Below are the code and all the weights of a small trained network. Each question names an input and a target symbol and asks about switching units off, where a switched-off unit gives its printed mean instead of its output.

import numpy as np


def w(rows, s, z=0):
    codes = np.array(rows[::2]) - 128.0
    scale = np.full(codes.shape[1], s)
    scale[-1] = z or s
    return codes * scale


def f(y):
    return np.maximum(y, 0)


def softmax(a):
    e = np.exp(a - a.max(-1, keepdims=True))
    return e / e.sum(-1, keepdims=True)


def log_softmax(a):
    a = a - a.max(-1, keepdims=True)
    return a - np.log(np.exp(a).sum(-1, keepdims=True))


def net(x, mask):
    ids = ['ΘΠΣαηξω'.index(c) for c in x.split()]
    T = len(ids)
    res = E[ids] + P[:T]
    u = 0
    for l in range(2):
        q, k, v = (res @ M[l].T for M in (Q, K, V))
        z = softmax(np.where(np.tri(T) > 0, q @ k.T / 2**0.5, -1e9)) @ v
        res = res + np.where(mask[u], z, O[l][:, -1]) @ O[l][:, :-1]
        u += 1
        y = f(res @ A[l][:, :-1].T + A[l][:, -1])
        res = res + np.where(mask[u : u + 8], y, B[l][:, -1]) @ B[l][:, :-1]
        u += 8
    return log_softmax(res[-1] @ U[:, :-1].T + U[:, -1])


Q, K, V, O, A, B = {}, {}, {}, {}, {}, {}
E = w([
[137,117,18,98],'Θ',
[66,131,160,152],'Π',
[108,98,1,155],'Σ',
[132,153,113,67],'α',
[139,103,153,179],'η',
[130,97,60,105],'ξ',
[86,191,161,95],'ω',
],0.0099)
P = w([
[39,25,158,119],'0',
[53,254,74,194],'1',
[84,149,122,61],'2',
[206,90,154,106],'3',
[123,225,79,221],'4',
[88,154,117,54],'5',
[202,89,157,104],'6',
[166,196,78,225],'7',
[90,155,114,54],'8',
[188,85,156,103],'9',
[191,186,95,194],'10',
[88,156,118,52],'11',
[193,87,158,106],'12',
[202,154,79,187],'13',
],0.0073)
Q[0] = w([
[201,120,93,170],'0.h0',
[251,142,196,195],'0.h0',
],0.021)
K[0] = w([
[237,128,90,124],'0.h0',
[234,252,140,158],'0.h0',
],0.02)
V[0] = w([
[169,167,227,56],'0.h0',
[183,210,255,31],'0.h0',
],0.0052)
O[0] = w([
[24,111,120,103,42],'0.h0',
[1,96,115,88,2],'0.h0',
],0.0053,0.0029)
A[0] = w([
[101,233,120,131,100],'0.n0',
[175,30,206,108,126],'0.n1',
[121,76,203,64,2],'0.n2',
[110,75,249,200,139],'0.n3',
[134,35,125,150,83],'0.n4',
[102,168,198,124,157],'0.n5',
[144,115,77,162,105],'0.n6',
[186,159,111,192,86],'0.n7',
],0.013,0.0041)
B[0] = w([
[109,82,90,173,219],'0.n0',
[64,121,185,120,190],'0.n1',
[176,218,152,128,137],'0.n2',
[138,141,4,95,175],'0.n3',
[172,83,98,179,162],'0.n4',
[172,143,127,76,178],'0.n5',
[138,126,168,76,228],'0.n6',
[93,143,101,186,253],'0.n7',
],0.023,0.0037)
Q[1] = w([
[77,143,3,107],'1.h0',
[197,211,75,39],'1.h0',
],0.026)
K[1] = w([
[167,89,5,88],'1.h0',
[229,91,166,59],'1.h0',
],0.024)
V[1] = w([
[104,90,49,84],'1.h0',
[179,254,97,121],'1.h0',
],0.0068)
O[1] = w([
[90,123,255,142,254],'1.h0',
[134,13,112,214,161],'1.h0',
],0.0043,0.0073)
A[1] = w([
[167,150,103,164,3],'1.n0',
[203,157,113,139,226],'1.n1',
[214,143,128,111,212],'1.n2',
[178,92,137,28,202],'1.n3',
[178,251,198,42,63],'1.n4',
[99,106,244,88,112],'1.n5',
[67,174,133,39,123],'1.n6',
[38,77,165,84,172],'1.n7',
],0.014,0.0049)
B[1] = w([
[106,90,82,55,159],'1.n0',
[128,134,218,189,213],'1.n1',
[182,58,163,162,193],'1.n2',
[20,210,151,81,254],'1.n3',
[149,138,12,251,180],'1.n4',
[210,80,185,62,191],'1.n5',
[210,198,109,69,191],'1.n6',
[125,45,45,134,223],'1.n7',
],0.022,0.0056)
U = w([
[77,147,251,130,252],'Θ',
[94,173,140,61,88],'Π',
[217,65,211,196,101],'Σ',
[254,110,119,112,48],'α',
[62,59,87,190,134],'η',
[168,33,193,62,85],'ξ',
[135,176,128,214,184],'ω',
],0.0043,0.0034)

Each question gives the input, a string of symbols that net reads in full, and the target symbol t.
The units are the heads (2 rows each of Q, K, V and O) and the neurons (one row each of A and B). Each row of codes is followed by its name. A weight is (code - 128) times the scale printed after its matrix; where a second scale follows, it is the last column's (O, A, B and U).
mask holds one flag per unit, layer by layer, with each layer's heads first. A switched-off unit (its flag False) gives its mean, the last column of its rows in O or B, instead of its output. The means were averaged over made-up inputs and are rounded, as every weight is.
A unit's drop is (log p(t) with every unit on - log p(t) with that unit switched off) / (log p(t) with every unit on - log p(t) with every unit switched off).
The circuit of an input: a set's keep is (log p(t) with only the set's units on - log p(t) with every unit switched off) / (log p(t) with every unit on - log p(t) with every unit switched off). Starting from the 12 units with the biggest drops (on a tie, the unit counted first), units are removed one at a time, each time the one whose removal leaves the highest keep (on an exact tie, the one counted first), for as long as the keep stays at least 0.8.
units of the circuit, in order: the units of the circuit, biggest drop first
unit that matters most: the unit with the biggest drop
k most important neurons: the k neurons with the biggest drops, biggest first
input η Θ α η, target η: units of the circuit, in order -> [0.n1; 1.n7]
input α Π α ω η ξ α Θ ω, target Π: 3 most important neurons -> [0.n5; 0.n7; 0.n0]
input ω ω ξ, target η: unit that matters most -> 0.n3
input ω Π ξ α ξ Π, target η: 2 most important neurons -> [0.n3; 0.n5]
input α α ω Σ η, target η: units of the circuit, in order -> [0.n7; 1.n0; 0.n3]
input Π ξ Θ Σ α η, target ξ: 2 most important neurons -> [0.n3; 1.n5]
input ω ξ ξ ξ η ω η ξ ω, target η: units of the circuit, in order -> [0.h0; 1.n7]
input Σ α ξ Σ ξ Π Θ ξ Θ Π, target Π: 3 most important neurons -> [0.n3; 0.n1; 0.n7]
input α ξ Σ α η Π ω α α ω η Θ, target Π: units of the circuit, in order -> [0.n7; 1.n3; 1.n6]
input Π Θ Σ, target ξ: 3 most important neurons -> [0.n3; 1.n5; 0.n5]
input Σ η α Θ α Θ α Σ η Σ ξ α, target Σ: units of the circuit, in order -> [0.h0; 1.n2; 1.n1]
input α Θ ξ ξ α η ω α ω η Θ α, target Π: 3 most important neurons -> [0.n1; 0.n7; 1.n3]
input η ξ ξ ω Θ Θ α Θ ω Π α ξ Σ, target Σ: units of the circuit, in order -> [0.n4; 1.n3; 1.n1]
input α η η η Π ω Σ η Π, target Π: 3 most important neurons -> [0.n5; 0.n1; 0.n7]
input Π α Σ ω ξ α, target ξ: units of the circuit, in order -> [0.n3; 1.h0; 1.n5]
input Π Σ ω ξ Π ω, target ξ: 2 most important neurons -> [0.n0; 0.n3]
input α α ξ Π ω η ω Θ α Θ Σ Σ, target Π: units of the circuit, in order -> [0.n7; 0.n0; 0.n6; 1.n3]
input η Σ η, target α: unit that matters most -> 1.h0
input Θ ω Σ, target ω: 3 most important neurons -> [0.n4; 0.n0; 0.n6]
input ξ ξ Σ Σ ω, target η: units of the circuit, in order -> [0.n0]
input α ξ α Σ α Θ ω Θ α ω ω η α, target α: 3 most important neurons -> [0.n1; 1.n5; 0.n3]
input α ω Σ Σ ξ ξ, target Π: units of the circuit, in order -> [0.n7; 1.n3; 0.n0]
input ξ Σ ω ξ ω ξ, target Θ: 3 most important neurons -> [0.n1; 1.n3; 0.n7]
